[128 = 0]
0 [107  70 120 118 109 147 142 188 128 156 140 161   8  65 123 159 137 116
 144 117 170  81 139 116  79  45 183 169 144 106 165 251 153 168 114 114
 159 136 114 137 111 116  60  93 123 139 176 140 134 128 115  74  93 198]
1 [144  70 130 113 134 121 142 148 137 131 123 135 142 126 144  77 146 151
 149 115 175 161 137 120 149 132 125 195 130 178 105 114 143 127 117 151
 115 145 199 133 177 187 141 116 121 128 139 118 123 115 127 106 138 128]
2 [151 113 158 149  94 193 132 117 125 150 135 105 117 114 132 144 136 176
 100 118 119 128 133 137 122 109 141  57 120  68 152 149 102 148 152 157
 146  71 150 189 149  88  57 171 112 149 145 137 129 114 111  92 142 121]
3 [110 130 120 118 140 152 122 175 116 151 118 131  72 102 104 144 167 138
 110 143 120 150 138 128 138  67 166 110 122 121 126 186 173 151 126 146
 161 123 125 149 140 112  89 109 138 167 117 120 127 130  97 125 114 137]
4 [130 127 147 133 120 125 119 179 127  94 152 125 100 156 114 122 167 120
 158 111 138 139 134 147 144 167 139 124 110  91 179 114 135 184 130 150
 117 105  68  73 123  92 117 152 116 137 121 119 141 119  98 107 129 116]
5 [123 101 118  84 131 150 131 138 125 129 105 129 177 103 121 101 102 170
 107 129 138 127 115 107 166 108 105 115 136 188  67  95 165 131 121 103
 100 141 224 175 173 179 171 127 106 153 138 111 102 133 144 134 110 131] : 1 3 2 4
6 [136  99 119 160 108  98 138  99 140 111 138 109 185 156 120 119 150 129
 121  78 147 124 139 137 125 142  66 145 145 102 125  67 117 117 138  98
 103 165 130 115 132 111 152 152 116 161 127 102 114 133 154 107 144 110] : 1 4 5 2
7 [157 131 127 166 144 105 108 202 129 125 121 126 121 144 155 150 148  83
 165 132 123 104 130 116 144 189 136  99  96  93 153 182 131 172 105 138
 149 113 115 116 136  97 105 106  95 142 107 125 141 135 119 107 111 103] : 4 3 2 6
8 [116 131 116  96 179  52 134 119 105 104 132 149 175 172 106 132 115  96
 115 135 137 156 114 129 165 144 142 149 133 162 119  69 119  96 105 146
 106 162 121 113 132 169 179 118 127 112 117 132 127 117 154 152 140 105] : 6 1 5 4
9 [142 107 110 102 118 130 154 128 110 157 116 119 140 111 146  90 108 145
 122  97 146 152 112 110 181 113  92 164 124 186  92  92 127 181 138 117
 152 167 198 157 174 196 145  99 126 150 141  87 138 139 162  88 118 122] : 1 5 6 8
10 [139 119 130 136 138 119 136  67 130 126 103 128 131 143 137 115 102 162
 152 131 142 141 136 101 141 104 133 160 140 202  76 145 149 120 145 156
 129 184 195 179 175 147 138  95 140 152 151 158 116 123 142 170 126 142] : 1 5 9 8
11 [ 75 187 146  72 154 139 134  97 106 133  95 129  55 137  70 159 169 142
 111 156 168 119 100 139  75 100 195 151 125 161 159 215 131 113 115 125
 136  78 176 117 116 139  79  86 134  82 117 194 111 151 105 251 150 152] : 3 10 0 8
12 [142 129 103 158 104  34 172 135 156 129 120 138  15 145 160 146  82  93
 130  93  90  88 138 114  59  84 163 131 158 220 103 140 131 131 171 127
 157 255 164 162 177 120  94 107 110 147 151 156 108 134  56 183 126 123] : 10 3 1 9
13 [ 97  69 109 151  90 183 142 176 129 152 107 124  45  29 115 166 137 161
 144 111 168 120 147 112 115  29 127 131 148  43 163 219 148 170 128 113
 170 115 152 188  97  82  83 136 123 156 118  92 126 126 128  46 122 175] : 0 3 2 7
14 [143  66  96 223 121  86 128 131 140 169 129 121  51  98 159 151  91 128
 130 169 109 115 138 122  48  73  50 136 171 156 111 141 116 103 190 121
 129 255  97 173 155 112  91 150 108 155 154 123 123 132 157  53 122  98] : 12 6 10 3
15 [119 129 120 127 140  87 137  95 148 128 133 129 202 151 109 148 111 123
 134 130 130 132  90 157 141 198 102 175 138 150 143  86 113  80  86 137
 139 161 141 105 114 168 175 144 135 121 134 128 140 120 164 179 117  88] : 8 6 1 10
16 [140 139 128 147 134 121 151 154 143 143 115 118 182 136 144 178 132 136
 138 126 124 148 149 145 152 182 150 122 134 135 132 165 144 152 127 111
 128 123 181 122 158 124  99  92  97 132 132 111 150  94  93 135 143 106] : 7 1 3 4
17 [ 93 119 124 114 114 163 134  70 102 114 139 119  80  85  84 114 143 131
 125 121 123 121 138 140  80  71 133 140 168 104 129  63 121  89 151 118
 127 212  94 122 124 162 188 127 157 133 110 101  95 128 161 142 127 177] : 6 8 10 3
18 [123 117 103 120  96 117 132 101 124 101 123 110 105 114 166 118  89 153
 130 111  96 100 149 132  83 119 130 153 141 175 116 120 123 112 115 112
 108 160 183 143 134 165 149  98 122 146 136 113 116 120 117 151 133 135] : 10 1 5 9
19 [134  94 119 106 141 184  93 122 136 121 152 151  97 106 107 121 122 126
 122 124 125 108 125 153  87 119 107 132  96 112 150  56 126 153 124 114
 126 189 113 127 125 159 150 159 135 114 147  99 131 133 159  75 108 139] : 17 6 18 4
20 [144 106 135 207 152  95 136 170 167 136 141  98   1 185 140 173 148  88
 107 149  99  85 122 142  32 123 120  84 170 130 110 169 129 143 186 154
 143 180  55 104 131  86  70 119 153 127 133 160 100 129 107 114 166 100] : 14 12 7 3
21 [144 144 124  86 117 133 132 211  83 147 104 156 255 106 136  55 135 118
 124  98 151 177 119 104 233 113 118 142 111 179  89 125 145 153  77 110
  97  59 242 169 176 224 124  96 126 148 142  96 175 141 111  96 103 119] : 5 9 1 16
22 [129 127 102 130 145  80 123 156 134 151 113 121 225 165 154 135 159 103
 145 101 139 134  90 112 129 206 144 135  61 126 138 192 149 183 101 103
 106 133 236 179 170 142  93  63  92 152 149 112 130 166 155  93 143 108] : 16 7 1 9
23 [116 135 121  73 110 146 138  80 105 114 117 137 127 108 119 114  93 157
 128 132 148 157 135 159 110  69 122 133 139 160 101  90 134  52 132 127
 136 157 116 143 136 159 156 148 145 139 133 136 101 155 181 180  97 141] : 17 18 10 5
24 [119 134 127 118 175 109 155  91 141 107 151 134 149 142 132 146 140 109
 121 129 125 117 122 140 140 160  89 112 143 135 133 104 106  93 113 155
 114 175 161 124 139 156 145 122 117 115 131 125 138 124 143 141 143 136] : 8 15 6 18
25 [138 129 146 104 133 163 120 143 103 127 174  94  69 122 119 132  96 101
  96 147 101 100 149 133 145  82  99 125 136 143 138 112 114 103 119 134
 135 131  70 112  86 142 180 154 151 118 118 124 124 102 119 132  97 144] : 19 17 23 24
26 [117 119 113 116 135  91 139  82 136 102 141 144 164 147 133 155 136 127
 145 123 130 120 106 171 106 174 105 193 126 112 111  88 141  92 126 156
 110 177 128  81 125 160 136 125 132  80 144 134 145 143 187 201 125 106] : 15 24 8 6
27 [141 128 110 138 137 115 112 126 134 142 161 123 206 121 134  90  96 122
 119 121 108 135 123 122 194 180  70 102 112 111 143  67 116 136 146 139
 128 129 103 160 126 133 145 168 140 162 125 112 136 127 156  77  99  96] : 6 24 15 19
28 [124 119 127 155 114  76 140  89 170 145 145 130 140 111 109 175 127 113
 122 108 113  95 136 132 124 168  55 146 127  77 144  40 128 108 159 110
 115 210 110  95 149  97 149 148 113 132 121  87  99 130 171 110 173 106] : 6 24 26 19
29 [158 127 139 145 105 131 138 148 142 116 141 132 119 150 130 150 117 107
 126 122 136 102 120 119 137 153 117  87 107  85 160 139 144 153 129 126
 127 112  89 104 138  94 132 113 138 144 110 103 118 121 113  87 145 107] : 4 7 16 6
30 [110 145 132 116 149 105 131  25 172  99  95 169  82 129 115 183 143 153
 143 134 114 128 117 160  80 141 108 187 125 110 165 130 136  81 109 122
 147 150 119  84 110 112 135 119 131 101 140 159 132 132 193 255 151 164] : 26 24 15 23
31 [111 134 116 156 127  83 141  63 158  98 154 150 110 131 130 160 113 169
 129 128 132 129 106 121 101 166  60 156 124 108 129  97  93  57 111 159
 124 163 120  92 110 131 129 133 128 108 173 166 116 142 198 153 159 134] : 26 24 30 15
32 [118  81 128  64 145 173 152  97  97 140 133 109 163  84  93 122 141 114
 113 112 140 128 124 128 114 119 116 167 108  89 159  61 116 166 130 132
 141 215 118 143 103 151 128 141 125 153 142 108 110 148 160  85 134 159] : 19 17 6 24
33 [157 171 111 202 122  62 169 203 192 138  82 127  70 201 155 178  94  78
 100  96  88 108 116 113 162 109 186 119 132 220 130 205 135 143  85 124
 143  80 167 160 154 104  60 119 119 141 149 183 138  94  34 194 122 105] : 16 12 7 3
34 [129 102 146  63 130 175  95 142 127 147 166 140 155  91 102 125 100 123
 123 132 126 117 124 130 158 151 119 100  93  29 179  95 133 135 124 101
 148 167  92 127 111 131 110 114 142 128  95  84 155 139 168  45 147 144] : 19 32 29 27
35 [149 148 109 114 115 143 134 128 128 136 115 116 138 177 137 146 148 119
 136 121  91 115  99 105 171 141 136  88 125 147  94 172 135  81 179 124
 115  86 156  73 141 145 134 135 122 126 157 178 110 115  78 199 117 113] : 16 24 29 18
36 [107 155 118 105 164 131 140 113 148  97 125 113  73 140 101 112 129 154
 101 125 144 115 108 119 104 105 163 131  93 153 144 199 142 167  97 134
 138  87 139  82 137 126  99  98 125 118 116 171 150 142 104 204 156 151] : 11 3 35 18
37 [166 142 116 107 109 126 119 152 162 135 141 121 160 164 138 152 117 114
 132 117 136 118 135 148 151 181 148 129 102 105 107 159 113 119 130 128
 142 124 196 113 123 116 101  94 125 139 129 113 135 136 114 117 135 116] : 16 29 7 24
38 [156 163 129 102 171  98 116  95 105  98 133 119 178 142 149 107 129  86
 148  98 111 114  98 114 145 139 151 134 112 174  98  78 105 133 108 140
 127 204 133 117 129 179 182 111 113 105 121 151 137 140 102 183 154  90] : 8 24 15 26
39 [120 182 112 144 139  87 157 154 153 151 120 123 130 168 139 157 140 112
  90 116 106 121  97 118 130 136 156 141 153 183 113 179 126 111 132 140
 121  78 167 116 125 126 120  99 121 155 110 149 117 135  72 179 127 125] : 35 16 37 36
40 [156 147 129  75 141  81 137 200 179 159 104 141 210 170 145 155 134  78
 131  86 121 129  94 124 203 191 165 123 106 154 156 198 139 189  99 114
 129 123 216  87 153 109 111  88 116 106 140 123 151 135  82 133 135  83] : 16 37 22 7
41 [140 163  87 172 131  57 159 108 145 154 112 114  64 154 147 141  97 154
 124 111 114 118 139 153  88  77 128 167 213 230  79 194 139 107 127 120
 134 165 202 163 183 138 130 109 114 152 117 180  81 124  91 206  99 123] : 12 10 39 18
42 [139 167 115  99 159 110 110  96 136 128 118 125 213 140 164 120 117 121
 162  99 116 135 132 131 155 135 177 146 128  81 136 149 136  98 158  96
  74 128 173 100 131  98 119 101 103 130 140 122  94 102 127 116  86 160] : 37 16 24 35
43 [136 140 115 132  99 100 119 126 134 120 147 128 116 131 112 142 145 116
 121 125 114  91 120 135 106 155 136  95  95 127 159 145 109 125 109 122
 139 140  74 102  96  68 123 115 121 108 122 138 133 131 130 155 153 116] : 29 4 7 37
44 [135 149 124 129 142  58 130 142 128 143 122 126 199 154 147 120 158 123
 125  90 151 163 129 146 126 162 177 125  84 103 125 143 130 204  83 124
 129 184 234 219 169 165 114  76 135 162 128 138 145 142 122  90 165 102] : 22 16 37 1
45 [132 160  87 162 126  68 128 204 160 117 135 118 160 172 161 195 125  91
 132 103 163 119 139 144 177 152 147  77 115 150 114 229 131 152 116 160
 129  49 201 124 168  88 122  93  85 121 150 123 154 128  28 147 148  69] : 16 40 39 37
46 [ 83 142 105 137 126  76 122  15 158 113 115 136 106 120 134 168 141 155
 141 138 114 106 102 153  55 142  76 185 151  82 155 107 112  91 153 124
 133 193  77  78 127 103 106 133 127 130 102 174 142 141 198 171 155 145] : 30 31 26 28
47 [135 107 112 121 163 107 109 194 116 132 142 122 139 141 140 157 150 100
 144 123 132 103 124  77 140 180 154 114 102 101 148 165 132 194 132 126
 157 116 155 141 123  99 110 120 113 136 108 111 116 127 119  89 127  92] : 7 29 37 16
48 [165 177 120 204 124  71 125 206 150 141 119 106  54 189 188 168 110  92
 135 134 118 101 101 118 155 134 206  84 147 187 124 208 140 146 122  90
 112 113 147 131 157  71  99 107 134 107 124 164 131 118  55 169 138 113] : 33 39 45 7
49 [ 90 145  94  87 145 149 158 123 153 118 113 113 227 155 171 148 132 106
  98  93 131 143 102 125 232 181 166 113 168 199  87 211 151  31 145 143
  98   8 158  17 141  89 126  77  63 106 166 169  81 107  39 190 124  59] : 35 39 45 16
50 [129 134 142 103 136 162 140  71  92 111 133 129  49  73 117  96 126 157
 110 145 111 118 151 104  81  48 118 164 185 146 113  34 126  90 143 150
 132 174  49 139 114 145 166 187 151 134 104 175  83 135 148 162  90 153] : 17 23 25 19
51 [139 161 142  60 145 172 149 133 116 113 142 128 103 133 111 126 156 136
 133 159 161 104 136 126 128  86 173 116 120 158 113 179 140 136  89 150
 133  71 144 142 124 126 108 109 116 121 142 146 116 133  80 195 149 165] : 36 3 11 39
52 [ 77 132  95  27 115 117 148  62  94 156 112 157 238  81 137  84 133 154
 140 109 175 165 121 113 178 115 108 164 129 198  76  81 123 124 117 102
 122 126 223 126 171 220 154 100 157 166 120 123 125 143 147 136  98 135] : 5 9 1 21
53 [131 158 163 118  93 130 124  70 129 126 105 127 149 143 143 139 133 150
  78 112 122 133 102 139 122 193 147  77 106 138 146 119 154 161 149 150
 113 113 198 149 153 110 111 166 119 161 134 119 119 102 118 130 134 105] : 16 37 2 29
54 [149 104  70 190 122 100 138  96 147 140 157 108  40 121 124 165  97  98
 116 136 106 107 131 128  71 101  70 141 152 116 136 109 123 105 162 107
 128 255  92 123 134 117  87 138 136 137 138 120  86 139 152  83 149 133] : 14 28 20 19
55 [163 115 113 154 121 121 129 125 179 167 120 134 117 139 134 100  98 137
 161 113 141 136 126 120 126  50 107 154 169 195  53 112 145 130 155 129
 120 192 187 181 170 168 151 129 116 138 162 118 107  94 193 118 120 120] : 10 9 1 5
56 [141  91 112 147 112 179 128 171 137 136  95 123   1  42 101 178 139 138
 122 130 168 129 133 130  72  38 127 128 106 111 124 253 152 155 136 130
 172  91 134 157  84  64  89  96 153 174 140 111 126 138 109  74 133 171] : 13 0 3 2
57 [122 125 141 107  99 100 117  88 139  79  82 147  51 151 123 169 123  89
 122 121 131 142 128 123  80 137 120 119 100  76 122 135 109 146 135 163
 109 157 108 108 113  59 115 129 116 122 136 139 124 114 133 185 144 130] : 43 29 30 4
58 [114 150 130 139 107  97 115 100 140 116 151 133 167 153 123 137 112 123
 142 106 112 154  95 167 143 170 100 144 156 160 122  58 136  87 121 125
 103 150 110 107 145 134 145 132 117  98 112 154 141 140 176 171 143  86] : 15 26 8 24
59 [140 141 113 168 115 100 106 216 145 143 134 122 149 185 125 178 126  91
 115 130 148 127 105 145 161 206 163 113 106 117 170 190 156 189  85 106
 140 124 137 134 129 101 125 113 116  94 141 112 133 110  76 107 167 100] : 7 47 16 29
60 [155 144 110 173 172  72  89 117 156 130 128 117 255 167 137 146 132 119
 142  74 146 144 142 116 106 156 135 145  74  71 136 183 147 143  87 122
 123 153 255 150 159 124  84  44 123 159 143 113 152 124 153  81 156 146] : 22 44 37 16
61 [129 126  85 101 138  86 138 145 148 117  96  97 205 161 164 150 118  96
 112  98 129 144 147 137 220 175 155 133 141 152 103 182 153  94 136 130
 105  45 164  67 140  79 133 148  74 134 175 145 127 130  57 178 104  54] : 49 35 45 16
62 [ 97 167 145 106 123 154 112  68 101 109 114 135  90 153 143 109 138 147
 113 142 116 140 145 129 124  58 114 169 197 136 117  66 139  72 150 137
 115 187  68  97 119 130 165 157 138 121 130 171  74 141 124 196 107 126] : 50 23 17 25
63 [117 151 130 124 115 127 142  96 143  94 131 129  89 126 112 145 165 133
 113 102 110 126 121 129  80 132 158 124 117 102 157 144 116 125 108 137
 116 178 127 106 131  97 123 137 121 139 103 144 134 150 128 188 153 139] : 43 57 36 24
64 [119 167 143 141 129 147 106  73  81 105 146 143  46  90 121  83 146 144
 113 128 124 138 138 130 113  96 122 149 136 168 127  56 118  83 138 140
 123 184  52 146 149 160 185 149 172 132 124 146 110 136 146 157 110 187] : 50 17 62 23
65 [114 133 118 193 139  72 164 171 148 132 118 108  78 153 165 172  97 106
  86 139 104 130 137 129 111 111 180 110 163 197  81 153 129 150 113 152
 145 125 129 149 125  86 119 115 113 138 115 144 116  99  65 172 124 102] : 39 48 33 41
66 [ 97 113 118 105 109 113 116  69 118 112 110  98 158 119 109  81 130 131
 126 126 130 148 125 150 128 100 116 165 151 154 103 116 112 105 134 108
 118 146 147 161 141 142 149 106 122 111 155 135 127 129 140 172 122 140] : 23 18 10 24
67 [159 128 108  82 146 162 112 140 135 120 107 161 193  99 106  80 143 149
 140 117 109 134 117 131 175 151 112 145 128 139  83  98 148 101  96 141
 117 157 160 157 156 160 154 114 125 147 148 136 157 130 133 139 134 112] : 5 1 66 24
68 [149 131 112 122 148  89 127 148 135 140 114 138 213 165 126 120 159 117
 102  75 117 142 107  85 122 141 150 159  96 126 130 179 139 189 102 101
 132 149 228 165 165 157 116 105  85 133 143 100 179 159 140 112 149 105] : 22 44 60 16
69 [143  78 166  68 129 186  92 148 114 125 184 147 135  98 102  97 154 135
 170  95 103 117 124 106 120 161  81 110  81  54 199  42 112 162 132 152
 157 223  84 130 117 123 114 143 129 165 135  71 176 157 148  43 119 152] : 34 19 32 27
70 [140 168 116 157 122 111 112 173 157 129 141 100  10 171 135 184 146  69
 134 110 108 108 127 124  72 143 158  59 118 126 155 172 108 165 135 127
 149 127  14 100 107  64  88 137 165 127 134 112 106  99 115 129 139 110] : 20 43 29 4
71 [103 120  94 206 109 108 138 102 176 163 162 118   7 127 128 180 103 124
 127 159 100 114 143 147  29  90 118 119 166 124 139 134 118 122 170 119
 148 235  84 141 141  61 109 150 124 140 145 134  79 101 152 100 128  97] : 54 14 20 70
72 [155  87 145  81 115 153 105 166 127 121 176 124 151 124 114  96 146  81
 167 103 143 134 124 129 132 185 125  91  85  55 194 111 130 171 120 119
 137 138  58  72  89 116 118 149 127 125 123  75 187 120 152  61 119 116] : 34 4 69 29
73 [111  94 106 127 150 124 119 199 119 129 148 127  64 128  81 147 151  79
 151 156 126 100 113 139 110  42 105 189 140 137 113 151 165 121  87 125
 165 164 129  66  97 160 140 107 115  68 151 137 119 118 115 107 112 126] : 25 3 19 43
74 [128 152 118 255 126  78 126 193 187 148 101 111   1 188 149 160 110  94
 126 160  89 100 132 112  54 103 197  81 176 202  98 239  83 137 133 109
 156 152 138 151 170  73 122 113 106 115 107 172 105  94  96 179 110  94] : 48 65 33 20
75 [128  99 126 107 106 120 176 155 155 148 141 116  71  76 125 127 107 155
 123 131 127 123 109 122 117 106 116 135 133  81 131 186 125 185 131 117
 140 136 152 125 122  90  90 130 136 178 148 140 146 148 122 109 158 131] : 3 29 63 2
76 [116  74 125 182 113 127 145 227 126 122 118 148  30  80  91 166 113 105
 176 165 135 100 125 154  80  24 115 141 143 126 155 210 179 145 139 116
 162  96  92 108  89 110  92 127 169 110 130 131 113 154 161  65 138 158] : 56 0 73 13
77 [128 109  93 165 123 119 137  93 165 141 140 111  63 120 123 136  68 134
 133 125 123 127 121 136  73 111  77 169 184 114 130  84 115 117 150 105
 120 248 124 143 150 111  98 117 110 191 137 111  98 110 191  44 127 102] : 54 14 71 28
78 [146 165  93 186 123  90 153 161 128 119 101 138  84 172 153 176 133 112
 138 148 126 108 146 140 134 115 171 122 157 159 138 179 119 127 106 128
  99 127 139 125 158 102 134 136 129 135 144 144 127 129  77 143 119 103] : 65 48 39 16
79 [114 141 116 109 120 118 143  82 166 112 163 114 172 124 114 112 125 133
 133 113 111 117 104 174 157 179  92 142 154 130 146  40 120  91 155 126
 123 163 149 123 158 154 174 146 134  86 113 132 109 110 152 150 125 122] : 58 24 15 26
80 [123 110 136 100 133 149 128  82 104 118 152 147  67  81 101 118 156 162
 111 142 140 129 149 135  72  96 117 149 132 112 104  18 123 134 169 147
 153 188  65 162 119 162 162 157 143 182 142 131 103 145 183  94  97 170] : 17 50 64 19
81 [ 99 152 133  98 135 151 118 170 109 112 141 110 116 126 116 128 159 109
 124 125 132 147 121 100 130 103 185 109 130 169 111 150 168 124  91 114
 111 110 150 160 110 109 117 105 130 119 119 133 136 118  70 130 121 158] : 51 3 39 36
82 [128 145 109  88 141  76 141  99 108  93 124 137 132 164  82 122 105 135
 150 119 117 139  86 152 143 161  97 167 145 164 112  64 131 103 117  95
 142 208 138 101 140 151 150 107 129  86 139 154 134 148 174 203 114  91] : 58 26 15 8
83 [142  85 117 160  95 104 142  79 161 105 137 148 164 130 140 140  80 150
 131 113  98 114 114 144 156 172  65 128 145 115 126  41 114  94 157 134
  85 214 125 110 120 120 158 154 125 138 140 105 113  97 196  96 134  98] : 28 6 79 58
84 [ 90 124 114  97 156 154 166 148 154 140 112 157  16 122 106 168 166 112
 183 144 145 116 112 154  66  79 168 173 115 183 114 196 146 140 103 115
 146 148 125  90 119 113 103  54 144  88 131 184 168 142 127 204 173 146] : 36 11 51 73
